Here is a tiny trained network, its code and every weight. The questions are about switching its units off for an input and a target symbol, where a switched-off unit gives its printed mean instead of its output.

import numpy as np


def w(rows, s, z=0):
    codes = np.array(rows[::2]) - 128.0
    scale = np.full(codes.shape[1], s)
    scale[-1] = z or s
    return codes * scale


def norm(h):
    return h / np.sqrt((h * h).mean(-1, keepdims=True) + 1e-5)


def f(y):
    return y / 2 * (1 + np.tanh(0.7978845608 * (y + 0.044715 * y**3)))


def softmax(a):
    e = np.exp(a - a.max(-1, keepdims=True))
    return e / e.sum(-1, keepdims=True)


def log_softmax(a):
    a = a - a.max(-1, keepdims=True)
    return a - np.log(np.exp(a).sum(-1, keepdims=True))


def net(x, mask):
    ids = ['αβγδεζηθλμπστφψω'.index(c) for c in x.split()]
    T = len(ids)
    res = E[ids] + P[:T]
    u = 0
    for l in range(2):
        q, k, v = (norm(res) @ M[l].T for M in (Q, K, V))
        z = softmax(np.where(np.tri(T) > 0, q @ k.T / 4**0.5, -1e9)) @ v
        res = res + np.where(mask[u], z, O[l][:, -1]) @ O[l][:, :-1]
        u += 1
        y = f(norm(res) @ A[l][:, :-1].T + A[l][:, -1])
        res = res + np.where(mask[u : u + 4], y, B[l][:, -1]) @ B[l][:, :-1]
        u += 4
    return log_softmax(norm(res)[-1] @ U[:, :-1].T + U[:, -1])


Q, K, V, O, A, B = {}, {}, {}, {}, {}, {}
E = w([
[103,116,166,156,128,98,171,107,158,92,208],'α',
[87,133,127,143,167,90,157,112,120,97,199],'β',
[151,104,164,241,109,108,89,125,187,142,146],'γ',
[119,78,147,209,153,68,94,97,183,130,208],'δ',
[182,99,86,247,135,58,73,162,219,107,104],'ε',
[131,77,110,190,224,11,133,211,191,77,208],'ζ',
[159,107,150,209,118,94,209,198,177,41,123],'η',
[98,66,118,186,135,89,245,104,143,65,143],'θ',
[98,59,213,128,138,152,213,100,149,149,205],'λ',
[135,124,143,191,191,150,162,181,97,201,71],'μ',
[214,116,167,227,143,70,125,227,241,115,106],'π',
[148,96,73,105,152,138,131,33,137,186,120],'σ',
[188,120,144,115,212,80,92,206,219,143,175],'τ',
[175,124,171,103,135,193,129,105,168,222,112],'φ',
[182,69,201,109,175,140,170,254,179,156,180],'ψ',
[188,26,83,70,133,127,179,166,208,83,139],'ω',
],0.0052)
P = w([
[155,206,15,75,21,182,150,189,58,157,94],'0',
[106,156,138,196,178,182,97,98,117,93,114],'1',
[2,111,147,148,101,157,126,127,168,107,60],'2',
[138,168,68,98,100,121,202,144,192,227,166],'3',
[152,143,128,122,197,208,108,84,143,131,128],'4',
[114,91,162,109,99,118,154,106,160,168,118],'5',
],0.0061)
Q[0] = w([
[69,121,157,126,59,52,138,135,99,143,74],'0.h0',
[202,254,14,54,140,191,108,141,42,82,152],'0.h0',
[160,170,103,70,48,45,107,185,102,139,178],'0.h0',
[48,90,194,70,33,38,168,150,255,149,120],'0.h0',
],0.0046)
K[0] = w([
[59,75,215,178,235,148,177,141,189,193,76],'0.h0',
[4,150,94,216,35,139,36,99,75,48,202],'0.h0',
[92,130,156,209,128,119,118,107,176,134,216],'0.h0',
[177,52,134,85,182,114,171,73,250,177,133],'0.h0',
],0.0042)
V[0] = w([
[169,161,198,79,60,140,73,131,168,97,136],'0.h0',
[208,108,137,64,139,192,88,113,255,190,172],'0.h0',
[117,126,110,209,52,141,221,144,139,38,210],'0.h0',
[127,39,140,160,119,120,150,58,174,104,185],'0.h0',
],0.0037)
O[0] = w([
[142,65,167,105,220,130,146,82,48,108,10,95],'0.h0',
[38,176,104,152,180,117,124,143,91,121,57,194],'0.h0',
[160,91,164,175,121,142,76,147,71,120,166,252],'0.h0',
[135,2,102,133,146,190,39,100,105,206,153,100],'0.h0',
],0.005,0.0035)
A[0] = w([
[132,148,163,248,184,169,76,138,67,115,127,247],'0.n0',
[143,63,191,105,191,167,20,174,167,67,120,119],'0.n1',
[94,98,252,114,128,79,161,77,185,143,210,94],'0.n2',
[115,237,60,181,108,70,156,182,164,174,186,136],'0.n3',
],0.0029,0.0013)
B[0] = w([
[113,101,142,70,188,158,151,107,155,92,123,250],'0.n0',
[55,106,135,124,147,117,171,77,59,86,100,183],'0.n1',
[159,201,107,138,127,140,112,154,118,156,74,171],'0.n2',
[67,161,96,58,73,155,95,125,132,253,174,235],'0.n3',
],0.0045,0.0025)
Q[1] = w([
[1,33,167,224,114,80,125,95,139,222,88],'1.h0',
[152,153,127,86,71,85,84,143,49,131,150],'1.h0',
[174,209,101,153,148,151,131,129,143,101,212],'1.h0',
[201,194,109,110,204,162,142,105,139,125,164],'1.h0',
],0.0075)
K[1] = w([
[211,91,133,70,189,118,170,104,219,200,131],'1.h0',
[6,137,138,254,174,125,76,108,150,86,172],'1.h0',
[113,253,109,168,61,112,101,146,20,113,137],'1.h0',
[98,218,129,118,80,124,50,128,55,115,147],'1.h0',
],0.0052)
V[1] = w([
[171,126,86,198,89,172,149,84,151,136,50],'1.h0',
[90,191,226,189,118,154,81,125,112,167,118],'1.h0',
[113,132,121,57,118,172,131,3,93,183,143],'1.h0',
[148,132,75,130,151,41,26,56,184,96,122],'1.h0',
],0.005)
O[1] = w([
[144,136,54,251,144,161,212,191,96,149,142,150],'1.h0',
[211,204,80,148,131,113,125,26,43,103,129,74],'1.h0',
[63,148,102,197,49,178,128,101,128,3,113,93],'1.h0',
[150,118,161,147,207,187,210,80,213,60,134,3],'1.h0',
],0.0062,0.0042)
A[1] = w([
[85,180,198,105,229,74,205,86,208,97,118,152],'1.n0',
[47,118,153,112,180,73,89,153,114,88,49,116],'1.n1',
[97,83,195,159,204,138,69,41,146,47,74,126],'1.n2',
[176,137,209,86,182,3,118,123,95,213,95,3],'1.n3',
],0.0044,0.0017)
B[1] = w([
[220,129,38,145,54,210,77,83,234,170,70,166],'1.n0',
[114,140,180,34,181,203,152,1,105,122,11,242],'1.n1',
[204,166,96,4,105,191,182,221,62,59,188,252],'1.n2',
[153,91,108,140,25,61,249,79,141,33,114,185],'1.n3',
],0.0048,0.0018)
U = w([
[153,123,178,62,163,107,103,146,47,94,144,127],'α',
[123,173,233,101,110,98,74,159,167,66,180,107],'β',
[162,163,96,187,252,104,162,142,20,116,145,170],'γ',
[174,153,99,52,144,240,141,155,95,35,190,228],'δ',
[225,128,83,191,196,210,159,147,202,140,133,42],'ε',
[189,101,176,37,89,101,99,87,234,103,174,103],'ζ',
[185,60,177,159,121,53,170,153,96,117,159,66],'η',
[132,44,137,195,156,118,81,167,133,175,249,106],'θ',
[88,65,132,140,110,119,14,83,3,129,107,60],'λ',
[119,202,33,85,17,84,150,228,132,200,166,251],'μ',
[196,86,98,146,110,62,231,89,111,127,86,126],'π',
[56,162,76,204,71,182,183,139,209,38,140,20],'σ',
[150,168,91,42,66,151,151,60,179,106,50,133],'τ',
[69,213,86,175,148,147,149,89,86,106,55,81],'φ',
[106,129,154,46,96,41,158,76,73,133,67,105],'ψ',
[12,66,172,74,198,172,114,180,181,160,104,162],'ω',
],0.0055,0.0015)

Each question gives the input, a string of symbols that net reads in full, and the target symbol t.
The units are the heads (4 rows each of Q, K, V and O) and the neurons (one row each of A and B). Each row of codes is followed by its name. A weight is (code - 128) times the scale printed after its matrix; where a second scale follows, it is the last column's (O, A, B and U).
mask holds one flag per unit, layer by layer, with each layer's heads first. A switched-off unit (its flag False) gives its mean, the last column of its rows in O or B, instead of its output. The means were averaged over made-up inputs and are rounded, as every weight is.
A unit's drop is (log p(t) with every unit on - log p(t) with that unit switched off) / (log p(t) with every unit on - log p(t) with every unit switched off).
The circuit of an input: a set's keep is (log p(t) with only the set's units on - log p(t) with every unit switched off) / (log p(t) with every unit on - log p(t) with every unit switched off). Starting from all 10 units, units are removed one at a time, each time the one whose removal leaves the highest keep (on an exact tie, the one counted first), for as long as the keep stays at least 0.8.
circuit, biggest first: the units of the circuit, biggest drop first
k most important neurons: the k neurons with the biggest drops, biggest first
top k neurons in layer l: the k neurons of layer l with the biggest drops, biggest first
input λ φ δ ε ω α, target ω: circuit, biggest first => 0.h0, 1.h0
input π ε β, target π: circuit, biggest first => 1.h0, 1.n3, 0.h0
input β θ ω μ β δ, target μ: circuit, biggest first => 0.h0
input δ λ δ ω η γ, target ω: circuit, biggest first => 1.h0, 0.h0
input α γ ζ, target ζ: circuit, biggest first => 1.h0, 0.h0
input γ δ θ σ δ ω, target ω: circuit, biggest first => 0.h0, 1.h0
input δ θ β π π, target δ: circuit, biggest first => 0.n3, 1.n2, 1.h0
input τ ζ ψ ω α, target τ: circuit, biggest first => 0.h0, 1.n0
input δ λ ω σ θ, target δ: circuit, biggest first => 0.n3, 1.n2, 1.h0, 0.h0
input δ δ ψ, target ψ: circuit, biggest first => 1.h0, 1.n3
input η ω ε, target ω: circuit, biggest first => 1.h0, 1.n1
input ε ζ ζ γ λ, target ε: 2 most important neurons => 1.n0, 0.n3
input δ ω α δ ε δ, target ε: 2 most important neurons => 0.n0, 1.n0
input ω δ γ β σ μ, target σ: most important neuron => 0.n0
input ω ε ω θ ε α, target θ: 2 most important neurons => 0.n0, 1.n1
input δ ε ε ε γ δ, target ε: 2 most important neurons => 1.n0, 0.n2
input γ δ δ η ζ, target γ: 2 most important neurons => 0.n3, 0.n1
input δ θ δ β π, target δ: 2 most important neurons => 0.n3, 1.n2
input ζ δ δ, target ζ: top 2 neurons in layer 0 => 0.n0, 0.n3
input ω γ η σ ω ζ, target ω: top 2 neurons in layer 1 => 1.n1, 1.n3
input ω ζ ζ β δ ψ, target ψ: top neuron in layer 0 => 0.n1
